Below is a small trained network, with its code and all its weights. Each question gives an input and a target symbol and asks what happens when units are switched off, that is, made to give their printed mean instead of their output.

import numpy as np


def w(rows, s, z=0):
    codes = np.array(rows[::2]) - 128.0
    scale = np.full(codes.shape[1], s)
    scale[-1] = z or s
    return codes * scale


def f(y):
    return y / 2 * (1 + np.tanh(0.7978845608 * (y + 0.044715 * y**3)))


def softmax(a):
    e = np.exp(a - a.max(-1, keepdims=True))
    return e / e.sum(-1, keepdims=True)


def log_softmax(a):
    a = a - a.max(-1, keepdims=True)
    return a - np.log(np.exp(a).sum(-1, keepdims=True))


def net(x, mask):
    ids = ['αβδζηθλμστφψ'.index(c) for c in x.split()]
    T = len(ids)
    res = E[ids] + P[:T]
    r = res
    for j in range(3):
        rows = slice(2 * j, 2 * j + 2)
        q, k, v = (r @ M[0][rows].T for M in (Q, K, V))
        z = softmax(np.where(np.tri(T) > 0, q @ k.T / 2**0.5, -1e9)) @ v
        o = O[0][rows]
        res = res + np.where(mask[j], z, o[:, -1]) @ o[:, :-1]
    y = f(res @ A[0][:, :-1].T + A[0][:, -1])
    res = res + np.where(mask[3:19], y, B[0][:, -1]) @ B[0][:, :-1]
    return log_softmax(res[-1] @ U[:, :-1].T + U[:, -1])


Q, K, V, O, A, B = {}, {}, {}, {}, {}, {}
E = w([
[79,186,55,127,158,142,125,97,214,103],'α',
[234,42,212,153,112,50,46,59,109,74],'β',
[141,86,116,106,36,102,168,116,178,125],'δ',
[111,98,136,138,107,121,157,122,231,216],'ζ',
[74,78,137,88,173,80,146,104,215,106],'η',
[124,119,96,34,174,189,68,140,154,131],'θ',
[137,122,92,186,181,133,218,127,252,99],'λ',
[147,118,24,105,93,104,145,145,92,123],'μ',
[138,83,67,132,108,131,207,114,208,44],'σ',
[137,161,100,86,193,185,120,136,195,206],'τ',
[201,108,84,125,101,131,183,196,168,150],'φ',
[87,95,92,72,103,72,121,80,113,138],'ψ',
],0.017)
P = w([
[165,75,138,103,207,105,214,2,96,141],'0',
[138,127,91,100,116,157,124,170,166,82],'1',
[131,126,101,98,117,138,132,172,166,100],'2',
[131,118,86,97,125,127,132,166,172,97],'3',
[130,116,95,102,125,114,136,184,175,109],'4',
[131,107,96,83,129,124,133,190,172,119],'5',
[136,120,98,87,138,124,138,191,164,137],'6',
[134,118,85,91,130,120,154,179,163,122],'7',
[131,117,95,78,141,122,138,185,174,139],'8',
[129,115,93,82,134,111,132,174,169,143],'9',
[125,114,92,74,140,125,137,186,171,146],'10',
],0.0088)
Q[0] = w([
[153,113,115,45,122,88,149,106,171,196],'h0',
[98,160,218,185,96,187,110,105,12,169],'h0',
[160,94,70,79,127,147,157,120,146,139],'h1',
[145,157,177,119,45,117,118,63,127,114],'h1',
[113,162,217,187,150,181,120,128,49,100],'h2',
[162,125,81,89,85,130,118,172,120,130],'h2',
],0.012)
K[0] = w([
[171,101,162,111,184,135,154,14,104,179],'h0',
[120,161,199,203,85,98,25,204,114,92],'h0',
[123,112,222,147,219,86,111,73,81,137],'h1',
[52,111,50,44,154,118,186,163,189,184],'h1',
[27,158,120,97,86,120,99,255,173,119],'h2',
[151,119,189,176,147,71,48,116,103,91],'h2',
],0.0085)
V[0] = w([
[80,118,82,40,119,100,123,145,21,4],'h0',
[120,78,198,10,50,118,103,93,45,222],'h0',
[44,160,3,98,91,147,151,142,183,176],'h1',
[115,120,220,85,187,106,182,65,78,182],'h1',
[12,183,92,87,211,150,84,106,174,120],'h2',
[221,208,84,130,254,168,97,162,96,175],'h2',
],0.0076)
O[0] = w([
[104,65,87,87,83,226,85,187,177,218,104],'h0',
[66,92,175,171,73,128,143,218,70,112,88],'h0',
[83,98,158,121,101,196,198,89,86,9,148],'h1',
[70,127,173,125,104,86,131,135,144,136,254],'h1',
[92,139,53,210,209,38,74,224,175,80,193],'h2',
[165,95,90,151,254,155,109,134,22,116,41],'h2',
],0.0094,0.0077)
A[0] = w([
[206,176,106,123,124,173,139,111,180,130,78],'n0',
[122,183,70,125,126,167,152,166,95,199,102],'n1',
[195,112,209,168,74,167,147,88,126,80,110],'n2',
[84,33,146,105,147,146,180,128,163,56,184],'n3',
[74,156,137,238,105,142,107,140,162,245,103],'n4',
[112,66,56,191,155,162,199,123,143,122,130],'n5',
[199,137,76,174,83,31,155,131,84,177,80],'n6',
[130,60,54,69,131,195,75,122,190,149,119],'n7',
[170,162,161,253,200,85,74,124,60,116,1],'n8',
[107,183,33,133,151,27,72,166,151,151,144],'n9',
[38,87,168,123,60,190,171,137,108,164,91],'n10',
[75,109,122,154,140,114,67,191,93,156,126],'n11',
[149,70,145,67,128,60,59,66,53,151,145],'n12',
[155,124,106,71,139,79,132,66,140,192,126],'n13',
[124,175,141,71,134,173,175,50,59,54,127],'n14',
[104,219,238,80,77,156,167,83,148,153,125],'n15',
],0.0075,0.0065)
B[0] = w([
[114,59,152,125,182,164,97,159,107,73,151],'n0',
[135,135,147,157,172,173,119,94,81,118,129],'n1',
[133,141,122,70,94,92,44,125,142,140,140],'n2',
[171,143,124,143,116,159,106,117,72,183,255],'n3',
[145,99,162,109,216,62,142,97,95,54,149],'n4',
[91,170,133,89,101,129,62,123,109,145,161],'n5',
[140,92,162,140,108,186,165,34,108,130,139],'n6',
[106,133,85,182,110,75,164,67,104,144,181],'n7',
[57,25,133,2,129,116,154,136,110,126,137],'n8',
[149,180,181,83,160,153,130,101,137,181,247],'n9',
[124,197,173,125,146,163,120,103,120,60,139],'n10',
[117,106,102,205,115,156,145,152,188,89,152],'n11',
[43,107,201,185,125,145,85,140,183,137,141],'n12',
[72,133,109,162,108,156,130,189,129,76,174],'n13',
[178,104,169,187,148,128,186,210,139,162,168],'n14',
[190,131,32,114,90,115,123,204,80,80,166],'n15',
],0.0087,0.016)
U = w([
[177,192,103,121,149,88,67,57,81,106,74],'α',
[166,57,182,137,100,117,53,80,139,94,143],'β',
[155,151,152,51,91,157,132,155,122,87,2],'δ',
[166,140,145,216,107,33,161,104,61,110,116],'ζ',
[93,131,184,75,82,87,176,145,216,207,213],'η',
[116,115,101,190,131,150,45,219,89,176,162],'θ',
[164,108,186,165,167,177,186,86,175,62,109],'λ',
[118,148,183,161,85,204,167,20,61,190,156],'μ',
[133,3,52,129,80,122,202,87,201,87,135],'σ',
[118,80,149,67,149,117,136,139,82,106,103],'τ',
[204,53,196,123,115,213,203,196,137,205,95],'φ',
[25,106,191,167,81,171,160,156,150,37,98],'ψ',
],0.005,0.0039)

Each question gives the input, a string of symbols that net reads in full, and the target symbol t.
The units are the heads (2 rows each of Q, K, V and O) and the neurons (one row each of A and B). Each row of codes is followed by its name. A weight is (code - 128) times the scale printed after its matrix; where a second scale follows, it is the last column's (O, A, B and U).
mask holds one flag per unit, heads first, then neurons. A switched-off unit (its flag False) gives its mean, the last column of its rows in O or B, instead of its output. The means were averaged over made-up inputs and are rounded, as every weight is.
A unit's drop is (log p(t) with every unit on - log p(t) with that unit switched off) / (log p(t) with every unit on - log p(t) with every unit switched off).
The circuit of an input: a set's keep is (log p(t) with only the set's units on - log p(t) with every unit switched off) / (log p(t) with every unit on - log p(t) with every unit switched off). Starting from the 12 units with the biggest drops (on a tie, the unit counted first), units are removed one at a time, each time the one whose removal leaves the highest keep (on an exact tie, the one counted first), for as long as the keep stays at least 0.8.
circuit, biggest first: the units of the circuit, biggest drop first
most important unit: the unit with the biggest drop
top k neurons: the k neurons with the biggest drops, biggest first
which heads matter: for each layer, one digit per head in row order, 1 if its drop is at least 0.15 and else 0, layers parted by /
input φ θ λ η μ, target φ: top 2 neurons	[n14; n7]
input θ η τ, target θ: circuit, biggest first	[h2]
input λ σ μ, target λ: which heads matter	100
input δ λ φ σ η μ δ η, target δ: circuit, biggest first	[h2; n15; n10]
input σ α η σ η σ η θ, target σ: which heads matter	101
input δ μ η σ θ λ, target δ: circuit, biggest first	[h2; n15; n10; n2]
input ψ η ψ η ψ θ, target ψ: circuit, biggest first	[h0; n10; n11]
input θ η σ φ ψ, target θ: which heads matter	101
input σ η ζ ψ ζ σ, target σ: circuit, biggest first	[h0; n9; h2]
input τ ψ μ δ μ μ, target τ: circuit, biggest first	[h2; n8; h0]
input θ η η δ ζ η θ, target θ: which heads matter	101
input η η η η θ, target η: which heads matter	001
input φ μ φ η, target φ: circuit, biggest first	[h2; n14]
input ψ η μ θ τ ψ η θ σ, target ψ: top 2 neurons	[n10; n9]
input μ η δ, target μ: most important unit	h0
input φ σ ψ, target φ: circuit, biggest first	[n14; h2]
input μ η η θ δ φ η θ, target μ: circuit, biggest first	[h0; h2; n7; n10]
input θ η φ ψ σ η η, target θ: circuit, biggest first	[h2; h0]
input μ η ψ σ ψ ψ, target μ: which heads matter	111
input μ η η μ φ α, target μ: most important unit	h0
input ψ η σ η η δ η σ η, target ψ: which heads matter	100
input σ ζ β η η η η η ζ ζ σ, target σ: top 2 neurons	[n7; n3]
input η λ σ, target η: which heads matter	011
input η η τ ζ η φ μ, target η: which heads matter	001
input α θ η ζ δ μ η, target α: which heads matter	111
input σ α σ σ ζ δ, target σ: top 3 neurons	[n9; n7; n15]
input η β η μ η η σ φ θ α α, target α: most important unit	h1
